Here is a tiny trained network, its code and every weight. The questions are about switching its units off for an input and a class, where a switched-off unit gives its printed mean instead of its output.

import numpy as np


def w(rows, s, z=0):
    codes = np.array(rows[::2]) - 128.0
    scale = np.full(codes.shape[1], s)
    scale[-1] = z or s
    return codes * scale


def norm(h):
    return h / np.sqrt((h * h).mean(-1, keepdims=True) + 1e-5)


def f(y):
    return y / 2 * (1 + np.tanh(0.7978845608 * (y + 0.044715 * y**3)))


def log_softmax(a):
    a = a - a.max(-1, keepdims=True)
    return a - np.log(np.exp(a).sum(-1, keepdims=True))


def net(x, mask):
    res = np.array(x, float).reshape(1, 5) / 4 @ E
    u = 0
    for l in range(4):
        y = f(norm(res) @ A[l][:, :-1].T + A[l][:, -1])
        res = res + np.where(mask[u : u + 9], y, B[l][:, -1]) @ B[l][:, :-1]
        u += 9
    return log_softmax(norm(res)[-1] @ U[:, :-1].T + U[:, -1])


A, B = {}, {}
E = w([
[109,120,149,142,87,45,202,106,77,183],'x0',
[114,80,139,221,110,101,1,236,72,171],'x1',
[172,103,126,163,140,70,159,170,183,107],'x2',
[199,77,143,218,31,174,133,30,99,60],'x3',
[84,177,198,221,197,128,126,88,149,141],'x4',
],0.0033)
A[0] = w([
[138,125,107,145,154,226,70,164,188,52,49],'0.n1',
[40,189,117,50,92,202,30,37,3,181,91],'0.n2',
[134,115,196,139,73,56,208,129,56,196,32],'0.n3',
[163,134,139,150,93,112,114,139,59,98,61],'0.n4',
[194,3,134,146,182,31,148,139,238,96,58],'0.n5',
[158,101,115,167,74,170,118,27,67,111,118],'0.n6',
[155,115,181,202,133,116,99,85,119,112,21],'0.n7',
[183,56,55,55,75,100,113,150,95,105,18],'0.n8',
[214,64,183,140,169,21,139,178,195,81,1],'0.n9',
],0.0039,0.0033)
B[0] = w([
[107,141,90,124,147,56,122,89,78,65,176],'0.n1',
[91,216,108,175,47,189,188,206,122,147,243],'0.n2',
[77,185,17,143,157,71,79,57,73,35,167],'0.n3',
[110,66,124,182,88,153,106,140,111,111,106],'0.n4',
[75,248,104,156,1,227,196,162,96,133,171],'0.n5',
[125,115,169,138,136,107,182,193,144,94,248],'0.n6',
[158,97,124,182,174,118,151,121,125,137,112],'0.n7',
[158,97,70,188,239,163,166,97,109,191,157],'0.n8',
[85,246,96,199,68,203,147,244,85,181,126],'0.n9',
],0.0053,0.0019)
A[1] = w([
[119,49,130,188,95,112,83,189,98,151,81],'1.n1',
[165,37,108,80,80,132,143,146,95,167,67],'1.n2',
[146,131,110,142,147,169,69,115,158,111,3],'1.n3',
[79,101,123,189,132,133,53,191,73,154,63],'1.n4',
[179,176,118,120,160,217,60,150,143,63,102],'1.n5',
[106,48,147,140,103,90,2,131,116,174,14],'1.n6',
[88,119,197,153,154,117,111,98,124,136,22],'1.n7',
[136,180,139,90,186,73,85,166,105,217,110],'1.n8',
[128,177,220,200,165,130,106,69,139,163,81],'1.n9',
],0.0046,0.0038)
B[1] = w([
[163,140,138,95,110,130,130,65,172,146,195],'1.n1',
[135,104,86,182,202,152,128,128,103,143,124],'1.n2',
[82,148,112,170,103,95,95,168,35,101,65],'1.n3',
[151,190,141,69,118,128,125,59,152,158,216],'1.n4',
[99,156,104,149,110,36,182,91,84,117,197],'1.n5',
[173,150,132,95,148,116,120,77,163,150,139],'1.n6',
[141,101,59,145,128,177,120,146,93,138,83],'1.n7',
[98,55,145,132,123,121,163,162,121,111,253],'1.n8',
[152,74,2,134,141,171,157,123,142,170,168],'1.n9',
],0.0065,0.0019)
A[2] = w([
[146,162,97,118,165,174,43,177,183,30,80],'2.n1',
[76,147,136,237,213,114,114,104,183,152,55],'2.n2',
[129,227,152,168,107,219,132,182,61,157,2],'2.n3',
[136,112,124,176,84,88,1,167,110,193,44],'2.n4',
[135,97,169,160,111,197,107,90,98,85,36],'2.n5',
[140,112,44,84,105,142,106,154,90,127,87],'2.n6',
[151,125,30,149,235,179,132,137,98,205,147],'2.n7',
[204,75,44,73,120,145,118,157,61,142,40],'2.n8',
[63,135,68,151,90,2,97,91,68,107,79],'2.n9',
],0.0051,0.0031)
B[2] = w([
[86,224,103,173,121,78,117,108,1,150,130],'2.n1',
[141,84,30,153,117,177,178,113,103,191,168],'2.n2',
[98,174,122,129,103,152,230,121,212,119,171],'2.n3',
[246,237,149,71,179,209,185,58,121,162,168],'2.n4',
[78,103,156,148,127,114,122,196,78,158,124],'2.n5',
[117,104,92,204,138,148,151,116,104,192,135],'2.n6',
[142,48,59,176,137,163,141,88,162,80,253],'2.n7',
[83,115,75,218,176,160,145,84,186,166,138],'2.n8',
[119,212,105,139,180,107,127,105,43,78,203],'2.n9',
],0.0057,0.0015)
A[3] = w([
[97,157,94,101,164,32,121,68,3,102,117],'3.n1',
[166,189,138,173,38,186,134,120,129,123,115],'3.n2',
[40,178,151,99,190,179,129,202,147,168,124],'3.n3',
[160,118,146,178,127,143,73,197,61,172,151],'3.n4',
[148,20,236,180,87,103,81,134,99,70,4],'3.n5',
[40,42,188,76,183,89,61,200,140,120,20],'3.n6',
[126,225,92,159,16,120,160,179,128,164,152],'3.n7',
[142,87,174,191,131,197,135,76,75,106,142],'3.n8',
[188,140,200,30,113,120,125,46,210,128,77],'3.n9',
],0.0055,0.0034)
B[3] = w([
[129,130,90,180,175,83,37,115,72,24,224],'3.n1',
[82,141,137,89,104,108,119,199,105,138,214],'3.n2',
[147,82,151,153,44,100,127,137,111,75,224],'3.n3',
[166,182,158,24,178,159,170,81,175,148,128],'3.n4',
[74,49,192,22,72,58,73,222,176,50,150],'3.n5',
[124,18,198,101,35,70,57,176,196,51,165],'3.n6',
[110,207,165,177,119,185,191,138,112,150,254],'3.n7',
[84,82,94,90,144,74,102,174,168,136,191],'3.n8',
[209,184,178,122,212,170,2,100,108,228,227],'3.n9',
],0.0069,0.0033)
U = w([
[227,219,203,67,210,180,50,53,140,228,113],'0',
[62,232,168,174,23,196,233,207,131,142,192],'1',
[90,26,203,50,76,43,64,189,192,62,180],'2',
[99,202,66,185,194,42,78,54,21,34,39],'3',
[112,22,11,200,186,201,178,73,196,209,3],'4',
],0.012,0.0014)

Each question gives the input, the list of numbers given to net, and the class t.
The units are the neurons (one row each of A and B). Each row of codes is followed by its name. A weight is (code - 128) times the scale printed after its matrix; where a second scale follows, it is the last column's (A, B and U).
mask holds one flag per neuron, layer by layer. A switched-off neuron (its flag False) gives its mean, the last column of its row in B, instead of its output. The means were averaged over made-up inputs and are rounded, as every weight is.
A unit's drop is (log p(t) with every unit on - log p(t) with that unit switched off) / (log p(t) with every unit on - log p(t) with every unit switched off).
The circuit of an input: a set's keep is (log p(t) with only the set's units on - log p(t) with every unit switched off) / (log p(t) with every unit on - log p(t) with every unit switched off). Starting from the 12 units with the biggest drops (on a tie, the unit counted first), units are removed one at a time, each time the one whose removal leaves the highest keep (on an exact tie, the one counted first), for as long as the keep stays at least 0.8.
units of the circuit, in order: the units of the circuit, biggest drop first
top k neurons: the k neurons with the biggest drops, biggest first
top k neurons in layer l: the k neurons of layer l with the biggest drops, biggest first
input [8,3,-1,8,-6], class 2: units of the circuit, in order : (3.n5)
input [6,-2,7,-7,8], class 4: top 4 neurons : (2.n2, 0.n2, 1.n9, 0.n6)
input [8,7,2,-7,-3], class 3: top 2 neurons : (0.n3, 2.n9)
input [-6,-3,0,-2,6], class 3: top 2 neurons : (0.n1, 2.n1)
input [4,5,-4,-7,7], class 2: top 2 neurons in layer 3 : (3.n6, 3.n3)
input [-4,-1,-4,-5,5], class 2: top 2 neurons in layer 0 : (0.n5, 0.n8)
input [-7,-5,-6,-1,-5], class 3: top 4 neurons : (0.n5, 0.n1, 1.n5, 3.n1)
input [8,-3,-7,2,-1], class 3: top 2 neurons : (0.n3, 2.n9)
input [-2,-1,0,6,5], class 2: top 2 neurons : (3.n5, 0.n6)
input [7,3,5,-2,0], class 3: top 3 neurons : (0.n3, 2.n9, 3.n1)
input [7,-1,6,1,3], class 3: top 4 neurons : (0.n3, 2.n9, 3.n1, 0.n2)
input [-4,7,2,5,-8], class 4: top 3 neurons : (0.n8, 1.n2, 2.n8)
input [0,8,-5,-8,3], class 0: top 2 neurons : (2.n4, 1.n4)
input [-8,8,-6,4,-7], class 0: top 4 neurons : (0.n3, 2.n4, 1.n1, 1.n4)
input [2,-6,5,-2,-7], class 4: units of the circuit, in order : (0.n8, 2.n8)
input [0,6,1,2,-7], class 4: top 2 neurons in layer 2 : (2.n7, 2.n8)
input [-7,-4,-1,3,8], class 4: units of the circuit, in order : (1.n9)
input [-8,-6,8,-7,-2], class 1: top 3 neurons in layer 0 : (0.n5, 0.n3, 0.n9)
input [4,-5,-4,-6,1], class 2: top 2 neurons : (3.n6, 1.n4)
input [5,-4,-1,1,-3], class 3: units of the circuit, in order : (0.n3)
input [-7,3,6,-1,0], class 3: top 2 neurons in layer 0 : (0.n1, 0.n2)
input [-7,-2,8,-6,1], class 1: top 2 neurons in layer 0 : (0.n5, 0.n9)
input [-8,5,7,-1,0], class 3: top 2 neurons in layer 2 : (2.n9, 2.n1)
input [4,7,8,8,-2], class 1: top 2 neurons in layer 2 : (2.n4, 2.n7)
